Rows, each with its class:
[  6.4  -6.8  -6.0  10.7   2.7   6.6  13.1  12.1 -20.8 -38.8  -7.5   9.8
  -4.3  -9.4  16.4 -46.6  -5.2  10.6   7.4   1.9   7.2  11.3  26.9   3.0
 -10.9  -1.9   0.1  -6.0 -36.9  -3.7   1.2  -1.4 -22.2  13.1  -7.1  23.5
   8.3   2.9 -35.7  36.9  53.6  84.0 -14.4   1.6   2.6   2.8  22.8   8.8
  15.4   3.3  -6.8   6.4   7.1  15.7  23.9   9.5  13.1 -18.0 -26.1   0.1
  74.3  -4.1   8.9  -6.0  14.5]
<86>
[  6.0 -29.3   3.1   6.9 -12.4   1.9  15.7  10.9  -7.9 -20.8  -8.6  14.2
  -2.4  -1.5   6.8 -38.4  -7.1   8.2  31.5   2.9  11.1  17.2  10.1   1.2
  -7.0  -0.6   5.5 -13.3 -26.4  -7.3   4.6 -19.7 -13.9 -36.3  -5.3   4.4
  13.5  21.6   7.8  12.6  20.3  84.0 -12.8 -35.4  -9.9  -0.8   8.8  -9.3
   3.1  -5.7  -3.9  -4.7   1.4  -2.0  20.1   1.4  13.0  -9.5   3.6   4.6
  74.4 -15.2   1.5  -3.8   7.9]
<86>
[-24.9 -11.4  -8.6  11.4 -12.1   2.1  -3.3  20.1  -2.4 -28.6  -0.9  40.3
  -4.1  -3.6  19.0 -53.9 -12.0  17.3  40.9  -6.4   2.9  20.2   7.7   0.2
 -16.2   0.3  12.5 -19.1 -46.0   0.4  -0.2 -17.9 -19.2  15.6  -4.5  18.0
   7.8  15.7   9.7   4.8   9.6  84.0  -4.6 -31.2  -8.7  -3.3   5.3 -10.0
  63.6 -21.8  -5.7  -3.9   4.3  11.6  25.3 -26.3   9.5  -1.8  -6.9   2.9
  84.0  -5.6   8.5   1.8  16.5]
<86>
[  1.2  -0.3   1.6   3.0  -5.7  15.1  14.3  -7.9  -6.4 -27.3  -8.2  17.4
  -2.1 -12.7   6.9 -43.3  -6.7   6.5  25.9 -22.3   8.4  13.1  17.9   6.5
 -11.5   0.2  13.6  -4.2 -18.2   4.9   0.4 -25.2 -25.9  11.4  -4.9  -3.3
  22.7  11.3   2.7   8.0   2.7  84.0 -10.3 -33.1 -21.8   1.4   2.6 -15.2
   9.6   3.4  13.9  -2.7   2.6  -3.5  16.0  -3.0  17.0  10.8  15.3   2.1
  48.2  -1.4   3.9  -2.0  12.8]
<86>
[-13.9 -14.0  -2.1  14.2  -5.9  -9.2   5.0  27.5  -6.7 -10.5 -15.1  20.0
  11.1  -1.9   8.2 -31.4 -22.5   6.3  17.9   6.1   3.6  -0.6  15.5  -3.1
  -1.3  -0.6  -0.2   1.3  -3.8  -4.9  -4.5 -11.6 -35.0  12.3   1.2   1.1
  -5.7  12.4  -9.5 -16.3 -34.7  46.7  16.7 -34.5   2.8  -3.0 -11.4  -7.5
  -5.4   0.1  33.9  -4.5   2.4  11.8  -4.8  -2.0   1.0   8.5   7.4  -1.7
 -41.1  -2.4   6.7  -2.7  -1.0]
<77>
[ -2.3 -13.0 -10.8   7.1   7.0   2.5   0.3   6.6   6.8   0.9   2.2  16.2
  -9.7   8.6   0.6 -24.9  -3.4  11.3 -17.7   2.0  -5.5   8.5  -0.6   1.4
  -1.9  25.8  16.3   0.4 -18.8  -6.0 -11.3 -27.3 -17.2  15.1  -7.5  14.7
  -6.5   2.6   0.3  17.9 -19.8  27.4   4.6 -22.3   5.1  -2.3  -4.7  -6.2
  -5.4  -2.8   4.2   3.1   1.5   7.3 -14.4   0.6  20.0  11.7   7.8  -4.3
  -3.2   0.3   8.0  -4.6   5.4]
<77>
[-12.8 -18.4  -3.6   0.3  -3.8   4.3   9.2   7.8  -0.3 -23.9  -7.4  16.2
  -3.2  -2.1   7.7 -39.3   2.1  12.8  38.7  -3.1  14.4   4.6  -2.3  -0.6
 -11.2  16.7   9.9   0.6 -13.8  -5.8 -14.4 -24.5 -33.0  10.5  -8.0  17.8
   5.7  17.5  11.1  12.3 -14.6  74.7  -6.9 -31.0   1.1   1.0   0.5  -3.5
   2.5   2.6  11.0  -1.2  10.6  18.4   7.4 -10.6  13.4 -21.3  17.9   5.1
  65.9  -0.7   6.0   2.5  11.7]
<86>
[  8.0 -35.9  11.3  19.1  -5.5   1.7  11.2   5.3   3.4 -20.9  -7.1  84.0
  -0.3  -1.3   0.6 -37.6   3.4  -5.5  21.5  -3.1   9.3  -0.7  26.4  -5.9
  -9.2   7.7   2.6   9.7  -9.7  -9.2  -5.9   7.3  12.4  -1.4 -21.7   3.0
  18.3  27.7  -0.6   2.6  15.9  60.5  -4.5 -47.5   1.7   4.1   5.5   2.6
 -14.2   3.7  40.6   3.7   4.5  22.4 -13.5  -9.8  -0.5   7.7  -3.8  -3.1
   0.8  -7.8 -16.4 -11.1  -2.0]
<77>
[  6.7 -11.7  -3.6  13.1  -9.5  -3.9  11.5  34.1   6.5 -15.3  -1.9   9.5
   1.4  -6.7   7.3 -50.5  -7.9  10.4  36.3   4.7   2.3  -5.8  13.6  -2.8
  -0.1   3.0   4.2  -4.7  -4.0 -11.6   6.9   7.0 -31.7   8.8  -3.5  13.9
  -9.5   2.3  -7.8   3.6  -5.0  12.3  12.4  -5.5  -0.3  -7.0  -1.7  -0.2
   8.1  -6.2  18.4  -3.5   4.1  20.1  54.1 -12.3   3.7 -19.5 -25.6  27.8
  11.2   2.5  13.0  -0.6  -3.7]
<77>
[ -0.2 -25.2 -17.2  -1.7 -15.1   2.4  10.3  12.1   5.2  -4.8  -4.4  18.7
  -3.2  -1.2   5.3 -37.3  -9.8   0.4  23.3 -20.3   4.9   6.3   0.6  -9.3
  14.2   9.4  10.9 -15.7 -31.7  -9.8 -13.9 -20.3 -27.7  21.6  -4.8  24.0
   3.2   3.2  21.4  15.6  10.8  55.1  -1.3 -19.5  -2.1   3.8  -0.1  -5.3
  -5.5   2.5   2.7  -6.1  -2.6  19.2  18.5  -5.5  13.1 -22.0   6.1   4.9
  69.0  -6.9   3.5  -2.6   1.8]
<86>
[  7.9 -15.6  -8.0   1.0 -12.8   4.2   5.5  10.9 -10.7 -24.3 -14.2  27.5
   0.9  -5.1   0.6 -17.2  -6.6   0.6  49.8  -4.3  -6.2  11.0   8.8  -6.3
 -10.6   0.6  10.8 -12.6 -41.1 -13.5  -4.0 -30.4 -19.9  14.5   0.3  20.8
  -1.2   8.9 -12.2   9.3   8.9  84.0 -27.7 -39.1  -6.6  -2.9  22.0  -4.7
   5.3  -4.7   0.6  -5.1   8.1  18.1  40.3   0.2   4.8  -6.1   3.9  -2.0
  56.8  10.3  12.8  -7.4  14.0]
<86>
[  5.6 -28.8 -19.2  32.7   7.8 -17.2  -5.7  23.1  -6.7   5.7 -18.6  23.9
   2.9  -1.0   7.1 -47.7  -7.2   2.8   4.7  -3.0   4.4   0.8   3.2  -4.9
 -10.3  -0.3  16.3   6.5 -21.2  11.4  -4.9 -32.9 -31.5   3.3   8.6   3.1
  -1.1   5.1  11.1   1.1 -17.3  79.9  11.6 -47.1  -2.9 -11.0   2.1 -15.7
  -5.9  -0.8  14.7   5.1  -3.7  19.4  -6.0   1.9   1.9   8.6 -12.4 -18.2
 -34.0 -12.7 -20.1   5.0  10.7]
<77>
[  5.7 -32.2  -3.7  16.8  -1.2  -7.3   6.7  16.3  11.1  -6.3 -10.1   8.7
   0.3   4.0   4.5 -26.8   1.4  -5.4  28.6  -3.5   0.9 -10.5  23.8  -1.1
 -23.2   2.2  -1.0   8.2  -4.7 -11.1  -3.4  -7.7 -34.8  -8.0   1.1   0.2
  -2.5  14.9  -6.4 -14.0 -34.1  30.1  14.7  -2.5  10.5   3.1  -7.1  -6.3
  -9.1   3.2  50.1  -3.7  -2.4  10.5  -1.8 -16.7  -3.5  17.8  11.5   1.9
 -31.5  -1.8  -6.4  -0.7  -2.5]
<77>
[  4.6 -15.9  -7.1  -6.8   1.3   5.1   3.5   6.8  -5.5  -5.5 -15.4  28.3
   3.3   9.3  -0.8 -28.6  -6.6  15.6  14.9   1.0   1.1   1.8  13.8 -14.2
  -6.2  18.5   3.8   3.0 -35.9  -0.6  24.1 -24.7 -16.3   9.7 -10.9  12.7
   3.5  14.2  -3.6  11.2   3.3  74.4  -8.0 -35.1  -3.2  -4.5  23.3 -10.3
   3.0   8.8  -5.3  -5.1  -6.2  17.6  14.6   3.7   3.4  22.5   9.4  -9.5
  17.1  -5.9   9.3   0.2  21.6]
<86>
[  7.7 -43.6  -9.9  19.4  -5.0   4.7  18.5   3.9  18.0 -22.3 -19.0   8.5
   4.4  -5.3  10.9 -41.5 -20.6   0.4  10.9 -17.2  14.7 -10.1  31.3  -2.9
 -19.5   5.4   4.9  -6.3 -20.3 -14.4   2.2 -16.7 -41.0  16.9  -0.6   2.2
  -4.3  37.0   5.0  -5.9  -2.7  63.9 -12.6 -76.6   5.1   2.1  -6.6  -8.7
  29.6   2.6  27.3  -1.9   3.2  16.6   0.9  -5.4   8.1   3.6   2.5  11.7
  18.2  -2.5   0.0   5.9   3.6]
<77>
[ -3.3 -25.1 -22.0  -4.9 -13.2  -4.5   9.4  28.1   3.0  -2.8 -16.6   6.4
  50.4  -4.6  14.1 -36.0  -4.3   5.6  32.5   8.0   4.8   7.1  14.4  -0.5
  -6.8   7.9   9.1  -2.6 -39.1 -11.5   0.1 -21.2 -23.5  -3.7   2.1  29.0
   2.0  -1.1   8.0   8.5  11.6  84.0  14.6 -22.7  -3.9   3.8  15.9  -8.0
  11.3 -14.0  -2.9  17.7  10.4  19.8  25.1  -1.1   8.9 -16.6  -2.6   1.8
  53.6  -3.6   7.5  -2.7  14.1]
<86>
[  3.2 -21.3 -11.8   7.8  -7.9  -9.7  10.7  27.6   4.8 -17.2 -16.5  24.0
  -1.0  -1.7   8.2 -45.8  -5.1  24.3  84.0  23.0  -2.0  11.9  17.9 -17.5
 -14.8 -13.2   3.9  -3.4 -43.8 -10.9   2.5 -26.9 -43.8   6.8  -8.0  28.7
  -2.3   5.3  -0.5  19.0  16.3  84.0  -4.1 -38.2  10.9  42.9  24.0 -10.3
 -20.6  -0.2  -1.0 -12.3   3.3  17.9  47.7   0.0   9.2 -20.1  -7.5   0.7
  44.1  -8.0  16.6 -12.5  18.7]
<86>
[  3.6  -5.6 -12.3  14.6  -1.9  26.5  16.3  17.5   6.3 -17.1  -5.8  10.6
  -4.2  -5.1  17.3 -41.6   5.5  11.9  27.2   5.1   5.4  14.8  21.7  -0.5
  -5.7  -0.1   1.1 -12.2 -22.1  -2.4   2.5 -14.0 -21.7  21.0 -10.5  12.1
   9.7  -1.1  13.0   3.5  20.6  84.0  -1.8 -18.0  -1.4   4.4   9.3  -1.5
   5.8 -23.9  -6.0  10.9   6.0  19.1  26.3  -1.1  19.0 -14.2 -12.1   0.7
  84.0  14.9   6.9  -5.1   3.4]
<86>
[ 49.6 -22.7  -5.2  26.7   0.2   6.1   8.1  52.8   0.6 -19.0 -21.5  16.7
   6.8  -5.7   8.1 -62.3  -2.7  -2.5  10.5  -5.0  11.6   1.7  30.8 -12.8
 -13.4  11.6   3.0   2.2 -16.3   1.1  -3.6   1.3 -38.4  -9.6  -8.9  -8.7
  -2.2  34.4 -21.8  15.4 -19.6  84.0   0.0 -60.1  -7.8  -6.4   8.6   1.6
 -84.0  -1.8  56.9   2.7   8.1  15.0  11.2  -2.7   3.1  19.0 -13.4   1.3
 -39.6  -6.7   9.3  -6.5  -3.7]
<77>
[  9.0 -15.6   0.4   9.8  -6.2 -14.9 -17.8   7.4   4.5 -25.0 -12.3  22.2
  -2.7  -4.2   4.1 -53.8  -7.2   3.3  22.7 -11.0   7.1  14.2  26.3  -0.6
 -12.1   2.9  -1.9   2.7 -21.9  22.5   1.5  -8.7 -24.5   3.6   0.8  10.6
  -3.7  32.7 -24.9   8.3  18.1  31.4 -11.4 -45.4   6.2  -6.6  12.3  11.4
  -8.5 -20.1  33.7  -8.2   5.4  15.1  21.0  -2.3   6.0   3.9  -2.5   2.7
  -8.1   5.5  -6.0  -2.4   8.6]
<77>
[-12.1 -19.1 -11.0  12.1  -1.6  10.8  -1.3  35.9 -11.0 -26.0 -20.5  24.3
  -7.9   1.8  11.4 -45.6  -1.1   8.0  19.3  -0.2  -2.5   4.3  37.6  -4.1
 -12.0  -4.2  -1.8   4.9 -20.7 -18.1  -0.2 -29.1 -48.2  16.4  -1.5  18.0
  -0.7  23.6 -52.0   1.2 -10.7  84.0   0.9 -60.6  16.9 -11.1  14.7  -6.9
   1.7  21.0  38.3  -3.9   7.7  12.1  31.6  15.2  12.0   1.0  -0.8   6.3
 -10.1  -5.2  10.4  -1.4  15.9]
<86>
[  4.4  16.0   7.1   7.5  -9.3  -1.0  19.7  18.7  -9.3 -23.6 -17.0  22.5
  -3.0   3.1   7.5 -16.7 -10.1   6.7  36.1   3.3  -8.2   9.5   9.2  -6.8
  -2.9   2.8   3.1  -2.1 -36.0 -17.5   6.9 -17.7 -17.2   9.0  -6.0  25.3
  -5.0  18.7 -22.4  11.9  -7.7  37.2   0.7 -22.9   2.5  -3.8  22.2  -3.9
   5.3   0.3   9.7  -9.1   5.6  32.0  18.2  -5.8  19.1  -2.5   0.8   2.6
  -1.8  -2.3  -5.0   3.1  16.1]
<86>
[ 15.6 -40.7 -14.6  30.4 -14.6   6.8  22.9  31.6  27.6 -53.6 -15.7  29.7
  -5.6 -12.2  24.4 -84.0 -10.4  17.4  33.8   3.3  14.6  16.3  53.6   6.8
 -23.0   8.7   5.1  -6.3 -46.2  -7.0  -0.9 -17.1 -69.4  34.8  -3.8  38.0
  -2.4  49.3  -7.6  22.6  41.4  84.0  -1.9 -59.9   6.9  -7.6  15.9  -0.5
  -3.9  15.1  45.6  -4.5  13.5  41.4  64.3  -6.6  17.0 -10.0 -16.3   1.5
  43.8  -8.0   9.9   2.0  12.7]
<86>
[ -2.0 -32.5 -10.2  10.2  -6.2   3.1  16.2  10.8  -9.5 -16.9 -40.9  18.7
   1.1   5.9   7.1 -24.1  -1.7   2.7  33.2   0.1  -1.8  19.6  43.7  -0.4
  -5.6  -0.5  27.6  -3.1 -42.9 -15.0   7.2 -31.9 -35.1  42.5  -2.1  13.9
  -1.3  27.9 -27.9   0.3   4.6  84.0 -11.4 -60.5   3.8 -20.9  31.4 -12.8
  12.4 -10.7   1.2  -2.0   8.2  23.3  30.5   4.7   8.1 -15.1  -3.5  -2.2
  23.4  -2.2  -2.4  -2.8  12.1]
<86>
[  6.1 -15.1  -7.4  21.1 -11.8  -3.9   5.2   4.3  -6.2 -18.5 -10.0  19.2
   0.8  -5.8   1.7 -34.0   1.9  -2.0  37.1  -7.5   3.1  -2.1  23.4   7.1
 -10.7   5.4   8.3  11.3 -18.1 -14.6  -1.2 -18.5 -42.0   7.2  -0.9   3.3
  -5.7  30.7 -33.2  -0.5 -23.4  79.6  -6.2 -48.1   9.2 -13.0  13.8  -6.4
   1.4   0.3  41.6   0.8   0.4  13.4   4.9  -8.0  -2.9  13.2   0.8 -22.4
 -29.4   9.4   9.5   1.7   8.6]
<77>
[ 13.0 -17.1  -2.4  10.2  -5.0   7.7  15.3  24.5 -14.8 -29.5 -11.5  22.4
  20.4   0.1   3.1 -40.2 -22.5 -12.3  29.1  -2.2   4.9  13.8  22.6   1.2
 -16.5  -3.3  19.1  11.0 -21.2  -9.2  -1.6 -20.8 -38.9  15.7   9.3   3.0
  -3.5  22.5 -34.7   8.6 -21.8  69.1  -1.5 -42.5   3.5  -6.8  12.6 -11.1
  -0.6 -33.8  35.1   4.0   1.4   8.3  10.7  -0.8   6.1  17.9   3.6  -1.2
 -44.4  -3.4  10.1   3.7   6.7]
<77>
[ -3.0 -31.4 -16.7  12.7  -8.8  -0.6  10.5  12.3  21.9 -13.3 -22.0  16.9
   6.1  -1.3  12.7 -38.8  -6.0  -0.7  13.4  -5.1  26.1  -6.9  36.1  -1.2
 -19.3   3.9   8.9   2.0 -13.4 -22.2   0.6  -3.3 -35.5   6.3  -2.5  11.5
 -11.3  19.9 -11.9  -2.4  -1.0  42.2  -7.3 -47.6  11.1   2.2  -2.1  -2.0
 -13.4  -4.8   7.2   2.2  12.2  21.5  10.6  -2.1   2.8  -2.5  -4.6   1.5
 -17.7  -8.7   4.2  -0.5  -4.0]
<77>
[ 11.3  -2.1 -13.9  10.0  -5.8   4.6   8.1  35.3 -20.9 -12.2 -14.1 -33.4
 -10.1   0.4  14.3 -27.9  -2.7  13.8  46.1  -4.6  -7.5  14.6   6.5  -2.6
 -15.9  -3.2   2.9   4.9 -37.2 -10.4 -12.6 -25.6 -24.9  11.6 -12.2   8.5
   1.7  -5.3  -8.4  22.5  -1.9  84.0  10.4 -26.9  -2.7  -6.7  22.1 -13.7
  13.4  -3.6   2.2  -4.8  -1.1  12.7  23.8  -1.7   1.5 -11.8  -2.1   3.8
  13.1   6.1  10.8   0.1   8.0]
<86>
